Below are the code and all the weights of a small trained network. Each question names an input and a target symbol and asks about switching units off, where a switched-off unit gives its printed mean instead of its output.

import numpy as np


def w(rows, s, z=0):
    codes = np.array(rows[::2]) - 128.0
    scale = np.full(codes.shape[1], s)
    scale[-1] = z or s
    return codes * scale


def norm(h):
    return h / np.sqrt((h * h).mean(-1, keepdims=True) + 1e-5)


def f(y):
    return np.maximum(y, 0)


def softmax(a):
    e = np.exp(a - a.max(-1, keepdims=True))
    return e / e.sum(-1, keepdims=True)


def log_softmax(a):
    a = a - a.max(-1, keepdims=True)
    return a - np.log(np.exp(a).sum(-1, keepdims=True))


def net(x, mask):
    ids = ['ΛΠαεηθμξστω'.index(c) for c in x.split()]
    T = len(ids)
    res = E[ids] + P[:T]
    u = 0
    for l in range(3):
        q, k, v = (norm(res) @ M[l].T for M in (Q, K, V))
        z = softmax(np.where(np.tri(T) > 0, q @ k.T / 4**0.5, -1e9)) @ v
        res = res + np.where(mask[u], z, O[l][:, -1]) @ O[l][:, :-1]
        u += 1
        y = f(norm(res) @ A[l][:, :-1].T + A[l][:, -1])
        res = res + np.where(mask[u : u + 12], y, B[l][:, -1]) @ B[l][:, :-1]
        u += 12
    return log_softmax(norm(res)[-1] @ U[:, :-1].T + U[:, -1])


Q, K, V, O, A, B = {}, {}, {}, {}, {}, {}
E = w([
[107,84,196,179],'Λ',
[125,70,153,119],'Π',
[172,66,112,18],'α',
[194,130,141,1],'ε',
[160,116,139,76],'η',
[120,125,226,142],'θ',
[117,97,224,156],'μ',
[175,66,80,48],'ξ',
[152,193,163,205],'σ',
[121,91,202,117],'τ',
[81,85,102,200],'ω',
],0.016)
P = w([
[138,172,77,96],'0',
[209,88,158,168],'1',
[121,212,194,111],'2',
[138,159,71,105],'3',
[183,102,169,171],'4',
[85,182,249,125],'5',
[134,157,72,115],'6',
[200,88,164,205],'7',
[55,97,220,124],'8',
[128,155,78,124],'9',
[238,48,155,241],'10',
[132,103,243,89],'11',
],0.019)
Q[0] = w([
[107,141,138,104],'L0H1',
[150,238,105,148],'L0H1',
[191,49,166,210],'L0H1',
[12,172,216,146],'L0H1',
],0.011)
K[0] = w([
[137,130,164,110],'L0H1',
[207,165,84,115],'L0H1',
[82,66,107,250],'L0H1',
[109,212,230,121],'L0H1',
],0.013)
V[0] = w([
[132,131,128,130],'L0H1',
[95,83,42,150],'L0H1',
[228,255,79,240],'L0H1',
[158,159,118,142],'L0H1',
],0.0037)
O[0] = w([
[127,126,129,126,131],'L0H1',
[180,142,114,70,94],'L0H1',
[229,65,94,254,252],'L0H1',
[129,124,133,131,143],'L0H1',
],0.0044,0.0012)
A[0] = w([
[129,79,49,68,70],'L0N1',
[170,125,200,127,2],'L0N2',
[77,124,99,142,213],'L0N3',
[147,52,136,121,147],'L0N4',
[56,234,93,108,238],'L0N5',
[112,123,198,199,122],'L0N6',
[141,105,170,194,170],'L0N7',
[91,165,99,216,126],'L0N8',
[82,146,158,127,99],'L0N9',
[117,110,60,245,12],'L0N10',
[196,219,24,154,6],'L0N11',
[55,86,92,181,83],'L0N12',
],0.012,0.0056)
B[0] = w([
[162,142,40,125,160],'L0N1',
[172,108,86,138,158],'L0N2',
[119,129,163,171,184],'L0N3',
[167,149,106,118,190],'L0N4',
[114,118,105,51,210],'L0N5',
[144,146,73,46,246],'L0N6',
[166,100,135,90,254],'L0N7',
[106,63,131,95,213],'L0N8',
[117,118,130,84,160],'L0N9',
[158,105,178,175,206],'L0N10',
[63,253,81,86,169],'L0N11',
[109,55,138,135,179],'L0N12',
],0.014,0.0078)
Q[1] = w([
[42,111,138,5],'L1H1',
[104,214,56,144],'L1H1',
[149,194,50,61],'L1H1',
[98,127,111,168],'L1H1',
],0.012)
K[1] = w([
[84,135,105,27],'L1H1',
[157,80,46,109],'L1H1',
[153,177,6,108],'L1H1',
[116,84,161,160],'L1H1',
],0.012)
V[1] = w([
[68,68,94,181],'L1H1',
[249,163,109,98],'L1H1',
[2,146,110,112],'L1H1',
[145,177,124,135],'L1H1',
],0.0068)
O[1] = w([
[62,253,132,79,21],'L1H1',
[155,47,166,100,254],'L1H1',
[142,185,122,198,120],'L1H1',
[113,116,169,128,105],'L1H1',
],0.007,0.0029)
A[1] = w([
[88,96,116,73,119],'L1N1',
[23,105,126,164,137],'L1N2',
[42,81,67,177,72],'L1N3',
[180,179,103,89,100],'L1N4',
[195,202,151,128,108],'L1N5',
[139,216,139,178,2],'L1N6',
[116,118,175,107,240],'L1N7',
[187,98,95,136,127],'L1N8',
[161,116,173,120,81],'L1N9',
[167,143,182,123,44],'L1N10',
[147,78,59,163,66],'L1N11',
[54,115,5,169,59],'L1N12',
],0.015,0.0053)
B[1] = w([
[122,184,150,132,243],'L1N1',
[72,106,40,2,180],'L1N2',
[60,186,97,246,183],'L1N3',
[78,143,178,80,208],'L1N4',
[93,82,88,155,163],'L1N5',
[75,163,89,97,131],'L1N6',
[109,148,129,179,255],'L1N7',
[80,141,203,129,244],'L1N8',
[138,88,119,197,193],'L1N9',
[115,116,82,106,153],'L1N10',
[120,143,195,148,194],'L1N11',
[173,135,16,234,191],'L1N12',
],0.011,0.0067)
Q[2] = w([
[180,215,205,134],'L2H1',
[246,177,91,154],'L2H1',
[120,134,48,79],'L2H1',
[154,80,232,90],'L2H1',
],0.013)
K[2] = w([
[9,75,70,91],'L2H1',
[169,68,67,145],'L2H1',
[181,164,107,152],'L2H1',
[39,105,173,147],'L2H1',
],0.015)
V[2] = w([
[188,255,123,167],'L2H1',
[178,142,7,86],'L2H1',
[12,138,217,192],'L2H1',
[32,46,60,127],'L2H1',
],0.0084)
O[2] = w([
[179,42,157,163,2],'L2H1',
[113,94,136,208,108],'L2H1',
[118,136,155,8,123],'L2H1',
[17,150,166,138,161],'L2H1',
],0.011,0.0039)
A[2] = w([
[66,72,168,100,142],'L2N1',
[181,224,115,200,129],'L2N2',
[182,105,51,128,57],'L2N3',
[65,81,94,149,163],'L2N4',
[205,122,55,121,37],'L2N5',
[226,136,87,110,6],'L2N6',
[152,60,135,69,63],'L2N7',
[143,118,101,166,69],'L2N8',
[181,71,123,114,143],'L2N9',
[135,152,172,111,136],'L2N10',
[250,157,129,176,96],'L2N11',
[122,224,116,144,6],'L2N12',
],0.019,0.012)
B[2] = w([
[145,98,220,173,255],'L2N1',
[167,120,208,85,162],'L2N2',
[76,33,139,148,142],'L2N3',
[170,181,112,108,196],'L2N4',
[81,57,133,137,138],'L2N5',
[30,109,201,149,133],'L2N6',
[231,102,110,151,206],'L2N7',
[163,130,158,122,137],'L2N8',
[6,166,140,117,214],'L2N9',
[97,97,102,169,200],'L2N10',
[200,194,57,72,163],'L2N11',
[163,218,160,117,136],'L2N12',
],0.016,0.0097)
U = w([
[153,69,157,254,76],'Λ',
[201,161,133,144,122],'Π',
[81,73,103,104,145],'α',
[108,127,103,71,147],'ε',
[125,130,115,103,172],'η',
[117,114,127,82,132],'θ',
[165,108,123,86,118],'μ',
[146,68,85,129,148],'ξ',
[134,218,162,132,118],'σ',
[15,185,182,147,64],'τ',
[120,140,105,167,252],'ω',
],0.029,0.014)

Each question gives the input, a string of symbols that net reads in full, and the target symbol t.
The units are the heads (4 rows each of Q, K, V and O) and the neurons (one row each of A and B). Each row of codes is followed by its name. A weight is (code - 128) times the scale printed after its matrix; where a second scale follows, it is the last column's (O, A, B and U).
mask holds one flag per unit, layer by layer, with each layer's heads first. A switched-off unit (its flag False) gives its mean, the last column of its rows in O or B, instead of its output. The means were averaged over made-up inputs and are rounded, as every weight is.
A unit's drop is (log p(t) with every unit on - log p(t) with that unit switched off) / (log p(t) with every unit on - log p(t) with every unit switched off).
The circuit of an input: a set's keep is (log p(t) with only the set's units on - log p(t) with every unit switched off) / (log p(t) with every unit on - log p(t) with every unit switched off). Starting from the 12 units with the biggest drops (on a tie, the unit counted first), units are removed one at a time, each time the one whose removal leaves the highest keep (on an exact tie, the one counted first), for as long as the keep stays at least 0.8.
circuit, biggest first: the units of the circuit, biggest drop first
most important unit: the unit with the biggest drop
k most important neurons: the k neurons with the biggest drops, biggest first
k most important neurons of layer l: the k neurons of layer l with the biggest drops, biggest first
input α ω ω σ ω Λ ξ, target ξ: 3 most important neurons : (L0N1 L2N3 L1N12)
input ω τ σ ω σ ε, target Λ: most important unit : L0N6
input ε ω σ ω ξ σ μ ξ σ μ α, target Π: circuit, biggest first : (L2N11 L0N8)
input σ σ ω τ ξ ω ω μ ε, target τ: 2 most important neurons : (L2N7 L0N8)
input σ ω ω α ω ξ ξ σ, target Π: 2 most important neurons of layer 1 : (L1N8 L1N3)
input η ξ ω σ θ ω ω ω τ τ α, target μ: 3 most important neurons : (L2N7 L2N11 L0N11)
input ξ τ ω ω ξ ξ ε σ ω, target μ: 4 most important neurons : (L0N6 L0N7 L1N2 L0N11)
input τ τ σ σ ω μ, target Λ: circuit, biggest first : (L0N11 L1N8 L2N10 L1N4)
input η ω ω ω σ Λ σ ω τ τ α, target μ: 2 most important neurons : (L2N7 L1N8)
input τ ξ ω ω α τ Π Π, target μ: 3 most important neurons of layer 2 : (L2N11 L2N7 L2N9)
input τ σ ε ω θ σ σ μ ω, target Λ: 3 most important neurons : (L2N1 L0N11 L0N6)
input σ σ σ ω τ α σ Π, target μ: 2 most important neurons : (L0N7 L1N12)
input ω ω ω σ α, target Λ: 4 most important neurons : (L1N8 L1N4 L0N11 L2N7)
input ξ τ τ ω ε, target Λ: most important unit : L0N12
input ω ω μ τ Λ, target μ: 3 most important neurons : (L2N7 L2N11 L1N2)
input Π ω ω α, target α: 2 most important neurons of layer 1 : (L1N4 L1N2)
input τ ξ ω Π, target Π: 4 most important neurons : (L0N7 L0N1 L0N6 L1N12)
input ω μ ξ μ, target μ: 2 most important neurons : (L0N6 L2N9)
input α τ α ω θ ξ ε ω σ, target μ: 3 most important neurons : (L0N7 L0N6 L2N9)
input ε σ ω τ ξ, target Λ: circuit, biggest first : (L0N6)
input ω σ α Π, target Π: 2 most important neurons : (L0N7 L1N12)
input τ μ ξ Π ω ω ω ξ ε Λ, target Λ: 3 most important neurons of layer 0 : (L0N10 L0N3 L0N5)
input Π σ ω ω ω σ τ ω σ τ η, target μ: 2 most important neurons of layer 2 : (L2N11 L2N7)
input ξ σ ω ξ η, target Λ: 3 most important neurons of layer 1 : (L1N8 L1N12 L1N4)
input ω ε σ ε τ, target μ: 2 most important neurons of layer 2 : (L2N11 L2N7)
input α α ω σ ξ α, target τ: 2 most important neurons of layer 2 : (L2N7 L2N10)
